[[116 111 121 123 140]
 [103 131 123 144 139]
 [110 126 113 129 141]
 [105 137 119 145 140]
 [145 146 123 132 123]]
|
[[131 123]
 [126 113]]

[[115 134 128 112 125]
 [117 128 138 113 121]
 [110 138 121 113 135]
 [126 136 123 108 123]
 [121 133 135 118 102]]
|
[[128 138]
 [138 121]]

[[147 138 121]
 [140 122 129]
 [112 105 125]
 [134 119 140]
 [118 126 136]]
|
[[122 129]
 [105 125]]

[[106 146 131 127 108]
 [146 125 115 128 151]
 [136 133 145 149 134]]
|
[[125 115]
 [133 145]]

[[148 107 119 132]
 [153 133 128 120]
 [147 107 118 131]]
|
[[133 128]
 [107 118]]

[[118 130 109]
 [130 104 147]
 [134 138 121]
 [140 126 120]
 [134 130 115]]
|
[[104 147]
 [138 121]]

[[149 118 142]
 [150 118 139]
 [138 124 123]]
|
[[118 139]
 [124 123]]

[[135 132 114]
 [142 134 132]
 [142 154 107]
 [126 121 132]]
|
[[134 132]
 [154 107]]

[[123 144 131 122]
 [129 106 119 129]
 [128 125 119 135]]
|
[[106 119]
 [125 119]]
---
[[126 123 128 130]
 [106 117 114 147]
 [129 122 147 144]
 [149 107 127 108]
 [148 144 105 134]]
|
[[106 117 114]
 [129 122 147]]

[[116 110 144 121 127]
 [145 150 124 125 122]
 [133 120 144 132 120]]
|
[[145 150 124]
 [133 120 144]]

[[121 118 127 109]
 [136 141 116 132]
 [128 143 106 116]
 [136 144 137 141]]
|
[[136 141 116]
 [128 143 106]]

[[108 143 108]
 [145 137 111]
 [100 106 102]
 [117 109 135]]
|
[[145 137 111]
 [100 106 102]]

[[121 146 134 152]
 [126 132 138 140]
 [124 145 116 134]
 [130 126 112 110]
 [130 117 133 122]]
|
[[126 132 138]
 [124 145 116]]

[[102 117 157 127]
 [128 130 150 116]
 [130 123 113 131]
 [130 124 124 125]]
|
[[128 130 150]
 [130 123 113]]

[[123 154 110]
 [122 130 117]
 [116 135 129]
 [134 143 110]]
|
[[122 130 117]
 [116 135 129]]

[[131 119 127 114 124]
 [124 113 150 127 142]
 [135 135 115 133 120]
 [120 131 130 124 120]]
|
[[124 113 150]
 [135 135 115]]

[[133 133 121 105]
 [114 120 129 134]
 [113 128 141 140]
 [131 129 121 122]
 [129 113 135 132]]
|
[[114 120 129]
 [113 128 141]]
---
[[149 100]
 [114 135]
 [119 133]
 [110 120]]
|
[[149 100]
 [114 135]
 [119 133]]

[[148 121 126 113 118]
 [103 145 141 142 140]
 [111 141 133 133 130]]
|
[[148 121]
 [103 145]
 [111 141]]

[[102 138 139 102 120]
 [140 108 109 130 129]
 [138 118 146 107 146]
 [143 151 112 122 149]]
|
[[102 138]
 [140 108]
 [138 118]]

[[113 148 140]
 [148 140 132]
 [131 136 145]
 [119 125 145]
 [128 112 152]]
|
[[113 148]
 [148 140]
 [131 136]]

[[119 108 107 157]
 [123 128 110 127]
 [107 134 124 137]
 [115 130 133 134]]
|
[[119 108]
 [123 128]
 [107 134]]

[[119 134 129 119 115]
 [124 129 135 131 125]
 [132 103 131 118 118]
 [139 127 123 133 141]]
|
[[119 134]
 [124 129]
 [132 103]]
---
[[117 144 142 151]
 [142 109 108 134]]
|
[[117 144]
 [142 109]]

[[128 132 105]
 [133 123 115]
 [133 124 119]
 [133 124 119]
 [127 140 121]]
|
[[128 132]
 [133 123]]

[[129 105]
 [102 140]
 [114 133]
 [103 119]
 [140 147]]
|
[[129 105]
 [102 140]]

[[131 134 129 144]
 [124 124 124 134]
 [125 125 126 116]
 [142 152 127 117]
 [123 123 127 118]]
|
[[131 134]
 [124 124]]

[[129 105]
 [126 111]
 [145 120]
 [154 134]]
|
[[129 105]
 [126 111]]

[[130 147]
 [142 109]
 [158 124]
 [139 123]]
|
[[130 147]
 [142 109]]

[[108 100 109 134]
 [115 130 121 136]
 [101 100 125 100]
 [110 111 116 139]]
|
[[108 100]
 [115 130]]
